Below is a small trained network, with its code and all its weights. Each question gives an input and a target symbol and asks what happens when units are switched off, that is, made to give their printed mean instead of their output.

import numpy as np


def w(rows, s, z=0):
    codes = np.array(rows[::2]) - 128.0
    scale = np.full(codes.shape[1], s)
    scale[-1] = z or s
    return codes * scale


def f(y):
    return np.maximum(y, 0)


def softmax(a):
    e = np.exp(a - a.max(-1, keepdims=True))
    return e / e.sum(-1, keepdims=True)


def log_softmax(a):
    a = a - a.max(-1, keepdims=True)
    return a - np.log(np.exp(a).sum(-1, keepdims=True))


def net(x, mask):
    ids = ['βγδεζηθμξπφψ'.index(c) for c in x.split()]
    T = len(ids)
    res = E[ids] + P[:T]
    r = res
    for j in range(2):
        rows = slice(2 * j, 2 * j + 2)
        q, k, v = (r @ M[0][rows].T for M in (Q, K, V))
        z = softmax(np.where(np.tri(T) > 0, q @ k.T / 2**0.5, -1e9)) @ v
        o = O[0][rows]
        res = res + np.where(mask[j], z, o[:, -1]) @ o[:, :-1]
    y = f(res @ A[0][:, :-1].T + A[0][:, -1])
    res = res + np.where(mask[2:10], y, B[0][:, -1]) @ B[0][:, :-1]
    return log_softmax(res[-1] @ U[:, :-1].T + U[:, -1])


Q, K, V, O, A, B = {}, {}, {}, {}, {}, {}
E = w([
[215,108,144,65],'β',
[86,80,84,73],'γ',
[178,119,149,112],'δ',
[158,69,151,83],'ε',
[231,153,73,7],'ζ',
[160,58,162,161],'η',
[95,120,75,81],'θ',
[183,81,176,126],'μ',
[82,41,117,139],'ξ',
[139,166,93,97],'π',
[186,129,150,123],'φ',
[218,97,137,50],'ψ',
],0.015)
P = w([
[100,190,113,104],'0',
[100,124,138,63],'1',
[186,56,90,126],'2',
[11,174,128,100],'3',
[63,154,131,65],'4',
[210,82,98,148],'5',
[59,193,145,118],'6',
[68,205,112,94],'7',
[208,92,80,153],'8',
[140,147,218,131],'9',
[86,179,160,98],'10',
[195,82,85,175],'11',
[84,182,183,130],'12',
[78,150,189,134],'13',
],0.011)
Q[0] = w([
[88,1,158,30],'H1',
[145,88,161,147],'H1',
[82,220,64,51],'H2',
[106,86,77,196],'H2',
],0.007)
K[0] = w([
[143,156,73,191],'H1',
[138,62,122,11],'H1',
[75,188,171,71],'H2',
[21,111,129,126],'H2',
],0.011)
V[0] = w([
[192,25,152,121],'H1',
[106,224,126,40],'H1',
[157,107,164,111],'H2',
[98,255,195,70],'H2',
],0.01)
O[0] = w([
[180,94,2,135,95],'H1',
[123,83,137,94,253],'H1',
[6,228,36,85,126],'H2',
[223,112,214,223,196],'H2',
],0.0075)
A[0] = w([
[149,161,141,12,61],'N1',
[210,91,123,171,90],'N2',
[93,156,166,164,45],'N3',
[50,2,242,137,128],'N4',
[235,194,140,127,207],'N5',
[248,88,14,171,255],'N6',
[122,197,132,119,84],'N7',
[222,117,156,153,43],'N8',
],0.0082,0.0034)
B[0] = w([
[64,255,170,193,215],'N1',
[139,70,21,154,162],'N2',
[104,100,196,78,133],'N3',
[167,248,201,147,225],'N4',
[103,81,157,169,255],'N5',
[100,40,151,65,252],'N6',
[105,136,26,138,139],'N7',
[88,155,121,182,172],'N8',
],0.0073,0.0058)
U = w([
[51,176,83,125,18],'β',
[99,192,110,104,89],'γ',
[131,150,96,167,34],'δ',
[93,106,121,151,3],'ε',
[145,149,138,115,159],'ζ',
[118,79,97,28,242],'η',
[73,160,176,120,100],'θ',
[195,162,64,131,39],'μ',
[74,156,98,143,121],'ξ',
[135,179,188,166,206],'π',
[147,2,124,152,227],'φ',
[191,212,45,59,88],'ψ',
],0.01,0.0032)

Each question gives the input, a string of symbols that net reads in full, and the target symbol t.
The units are the heads (2 rows each of Q, K, V and O) and the neurons (one row each of A and B). Each row of codes is followed by its name. A weight is (code - 128) times the scale printed after its matrix; where a second scale follows, it is the last column's (O, A, B and U).
mask holds one flag per unit, heads first, then neurons. A switched-off unit (its flag False) gives its mean, the last column of its rows in O or B, instead of its output. The means were averaged over made-up inputs and are rounded, as every weight is.
A unit's drop is (log p(t) with every unit on - log p(t) with that unit switched off) / (log p(t) with every unit on - log p(t) with every unit switched off).
The circuit of an input: a set's keep is (log p(t) with only the set's units on - log p(t) with every unit switched off) / (log p(t) with every unit on - log p(t) with every unit switched off). Starting from all 10 units, units are removed one at a time, each time the one whose removal leaves the highest keep (on an exact tie, the one counted first), for as long as the keep stays at least 0.8.
circuit, biggest first: the units of the circuit, biggest drop first
top k neurons: the k neurons with the biggest drops, biggest first
drop of u: that unit's drop, to one decimal
input θ ζ θ π π π π π ψ, target η: circuit, biggest first -> [H2, N6]
input γ π θ π π π ζ π θ, target φ: circuit, biggest first -> [H2, N6]
input ε ξ ζ ξ γ π, target η: circuit, biggest first -> [H2, N6, H1]
input θ π ψ, target η: circuit, biggest first -> [H2]
input π π π γ π, target π: circuit, biggest first -> [H2, H1, N6]
input π γ θ θ γ, target π: circuit, biggest first -> [N4, H1, H2]
input φ φ γ, target η: circuit, biggest first -> [H2, H1, N6]
input π δ π, target φ: circuit, biggest first -> [N6, N4, N1]
input π ζ π π π π θ ψ, target π: top 2 neurons -> [N1, N6]
input π ξ ζ π θ π π ζ ε, target η: top 2 neurons -> [N6, N5]
input ζ θ ζ, target φ: top 4 neurons -> [N6, N5, N2, N4]
input π ξ π θ β, target π: top 2 neurons -> [N1, N6]
input π π ψ π ψ, target π: drop of H1 -> 0.4
input γ η γ δ ε ε μ θ π, target η: top neuron -> [N6]
input π θ π ξ, target π: drop of H1 -> 0.1
input θ π η, target η: drop of H2 -> 1.1
input θ π π π ζ π θ, target π: top 2 neurons -> [N4, N6]
